[143 125 138 155 147 128]	155
[105 100 112 130 133]	112
[117 103 109 144 109 143]	144
[102 146 141 106 132  98 116]	132
[126 132 135 151]	132
[133 127 132 133 146 155 108]	146
---
[[137, 125, 145, 117, 146],
 [109, 115, 104, 129, 119],
 [118, 143, 130, 153, 131]] result: 109

[[105, 113, 128, 128, 131, 127, 126],
 [157, 147, 119, 122, 122, 133, 123]] result: 157

[[130, 129, 147, 130, 152],
 [128, 116, 127, 124, 124],
 [116, 127, 121, 138, 128]] result: 128

[[121, 140, 135, 111, 141],
 [145, 128, 157, 131, 149],
 [117, 114, 119, 128, 113]] result: 145

[[132, 134, 125, 115, 133, 117],
 [138, 147, 99, 140, 135, 128]] result: 138

[[151, 125, 133, 121, 137, 128],
 [155, 117, 131, 116, 147, 134]] result: 155

[[127, 139, 115, 136, 121, 142],
 [128, 119, 130, 148, 110, 158]] result: 128

[[140, 146, 135, 149, 135, 136],
 [127, 110, 136, 122, 132, 107]] result: 127
---
[155 140 112 137] yields 155
[120 142 140 151 129 136 128] yields 120
[133 131 104 146 149] yields 133
[104 136 108 108 127 134] yields 104
[139 136 143 152 127 117] yields 139
[112 128 103 124 146] yields 112
---
[[122 123 130 129 127 106 127]
 [127 124 130 134 120 113 125]
 [129 125 129 137 120 114 126]] => 114

[[136 154 127 147 144 146 139]
 [118 153 126 135 142 142 143]
 [121 152 126 149 140 143 142]] => 143

[[125 125 128 132]
 [130 133 124 128]
 [110 105 129 129]] => 129

[[135 149 130 134 124 122 129]
 [122 117 127 123 127 148 120]
 [123 125 126 127 145 116 129]] => 116

[[145 138 136 132 128 132]
 [108 128 127 127 101 145]
 [129 139 136 131 106 146]] => 106

[[107 120 126 144]
 [134 119 126 105]
 [143 139 135 128]] => 135

[[132 132 123 151 132]
 [120 125 118 120 124]
 [128 132 136 145 131]] => 145

[[113 135 108 133 135 127 120]
 [139 128 156 108 112 130 127]
 [143 109 122 155 119 119 143]] => 119
---
[[114 134 125 127 140 124]
 [113 137 124 130 141 127]
 [123 130 127 156 115 152]] gives 137

[[116 150 146 133 126 121 124]
 [125 136 143 141 141 116 125]
 [110 149 137 133 124 131 122]] gives 136

[[102 153 135 149]
 [129 127 128 127]
 [131 125 128 126]] gives 127

[[139 106 136 145 142 135 128]
 [116 155 119 107 112 120 131]
 [135 130 138 140 137 135 141]] gives 155

[[130 153 147 119 146 137 131]
 [126 107 132 123 122 113 119]
 [137 114 127 130 128 134 138]] gives 107

[[156 145 124 146 144 108 127]
 [124 126 136 114 124 142 136]
 [102 102 109 126 110 122 116]] gives 126

[[125 124 149 122]
 [135 126 148 115]
 [147 109 117 134]] gives 126

[[158 102 142 116 129 105 152]
 [144 117 142 103 143 130 101]
 [109 136 141 131 122 102 140]] gives 117
---
Input: [135 124 122 101]
Output: 135, 124

Input:
[[138 118 119 113 141 124]
 [135 113 108 102 146 128]
 [147 128 130 112 149 111]]
Output: 149, 147

Input: [121 141 154 152 120 134 149]
Output: 154, 152

Input: [126 115 122 129 127 103]
Output: 129, 127

Input: [152 136 134 105 151]
Output: 152, 151

Input: [153 120 158 147 139 135 127]
Output: 158, 153

Input:
[[143 129 129 105]
 [126 145 121 119]]
Output: 145, 143

Input: [138 111 123 134 109 149 122]
Output: 149, 138

Input: [120 114 140  99 110 111 142]
Output: 142, 140

Input: [101 142 103 110 118 146]
Output: 146, 142
---
[[132 114 149 137 148]
 [136 132 114 112 106]
 [135 131 116 107 106]] ==> 114

[154 134 136 130 149] ==> 134

[[128 129 134 151]
 [142 141 126 124]
 [125 133 149 129]] ==> 129

[[157 151 112 128 140]
 [154 141 115 104 126]] ==> 151

[155 143 146 149 137 151 112] ==> 143

[102 121 150 114] ==> 121
---
[[151 144 156 137 139 102]
 [ 98 100 151 143 109 103]
 [148 140 153 151 132  99]] Out: 148

[[147 106 137 146]
 [125 115 124 135]
 [127 126 118 135]] Out: 127

[[142 131 128 103 128 121]
 [139 130 128 108 134 119]
 [145 141 131 120 114 142]] Out: 145

[[125 124 109 149 151 115 105]
 [123 120 136 116 106 150 142]
 [119 115 128 118 101 154 135]] Out: 119

[[147 138 126 149 143 128]
 [153 147 141 150 140 136]
 [106 106 104 127 106 145]] Out: 106

[[100 100 101 122 103 149 126]
 [103 107 104 148 111 140  99]
 [123 132 142 118 103 146 138]] Out: 123
---
[[129 116 132 115 151 125 131]
 [120 142 127 140 140 124 114]] value 131

[[129 141 139 119 129 118 142]
 [152 128 143 140 104 126 145]
 [127 110 117 123 134 121 134]] value 142

[121 130 115 156  98] value 98

[145 105 110 106] value 106

[103 145 140 110 125 135 140] value 140

[[123 151 137 126 103 130]
 [153 127 157 107 116 106]] value 130

[145 128 132 152] value 152

[114 107 111 125 119 103 146] value 146

[135 131 123 145 153] value 153

[116 149 136 127 101 102] value 102
---
[[100 134 135 108]
 [ 99 155 153 127]] --> 155

[[104 126 134 134 124]
 [113 125 137 144 126]] --> 125

[[106 118 141 120 132 156 133]
 [150 154 149 142 121 121 143]] --> 154

[[132 137 124 140 117 153]
 [116 108 107 125 148 133]] --> 108

[[122 155 143 116]
 [122 153 133 125]] --> 153

[[101 105 116 101]
 [112 103 151 137]] --> 103

[[124 152 123 141 134 136 146]
 [140 152 143 141 134 132 146]] --> 152

[[143 137 117 135 117 114 101]
 [119 100 132 145 107 151 131]] --> 100

[[107 134 116 111]
 [141 129 122 154]] --> 129
---
[[128 122 122 126 129 115 143]
 [117 134 129 138 128 110 151]
 [123 141 138 148 132 113 158]] -> 151

[[116 150 144 128 107 106]
 [106 126 109 145 126 123]
 [124 146 146 130 110 114]] -> 123

[[107 125 103 149 136 128]
 [116 121 103 146 140 134]
 [104 149 143 112 101  99]] -> 134

[[134 121 119 129 141 126]
 [121 133 123 130 147 146]
 [133 107 134 116 145 120]] -> 146

[[116 143 157 136 113 123]
 [115 139 130 129 121 134]
 [123 117 147 145 135 142]] -> 134

[[140 133 135 126 135]
 [136 124 138 112 139]
 [ 98 134 132 131 132]] -> 139

[[108 134 145 113]
 [111 148 129 100]
 [114 137 133 111]] -> 100
---
[121 113 148 130 131 157]
121
[140 110 106 150 110 135]
140
[145 155 126 121 108]
145
[150 119 110 133]
150
[145 111 137 129 117 156 127]
145
[146 143 142 115 150 127]
146
[156 127 140 109]
156
[118 131 123 123 142 157]
118
---
[[122 130 121 139 119 124 131]
 [104 125 123 119 109 102 107]
 [133 154 153 152 136 140 139]] | 124

[[100 155 128 141]
 [152 110 154 102]] | 128

[145 135 148 113 157] | 113

[130 154 137 126] | 137

[[102 135 132 113 139 145]
 [ 99 133 130 111 140 146]
 [126 147 140 129 133 132]] | 139

[[125 149 109 148 109 135]
 [129 143 151 120 127 139]
 [149 133 119 126 135 138]] | 109

[117 118 100  99 142 116] | 142
---
(137, 157, 126, 121, 126, 136) | 137
((125, 152, 124, 122, 132), (131, 140, 108, 122, 137), (128, 109, 118, 125, 128)) | 128
(157, 108, 154, 129) | 157
(136, 130, 135, 156) | 136
(149, 125, 108, 106, 116) | 149
((154, 129, 131, 150, 139), (140, 125, 130, 143, 122)) | 140
(129, 106, 126, 131) | 129
(151, 137, 117, 117) | 151
---
[[127 113 130 135 114 107 127]
 [135 136 129 123 128 113 133]
 [115 128 119 129 133 108 130]] 113

[152 144 119 138] 144

[[138 119 120 151 132 125]
 [119 120 111 111 137 124]
 [145 129 115 144 137 133]] 119

[[125 137 113 154 117]
 [129 131 119 146 123]] 137

[[125 103 133 115 119 118]
 [120 140 155 129 118 129]] 103

[[125 129 141 119 125]
 [106 139 129 135 127]] 129

[[117 119 118 115 144 105]
 [116 133 138 150 133 130]
 [111 110 136 146 139 128]] 119
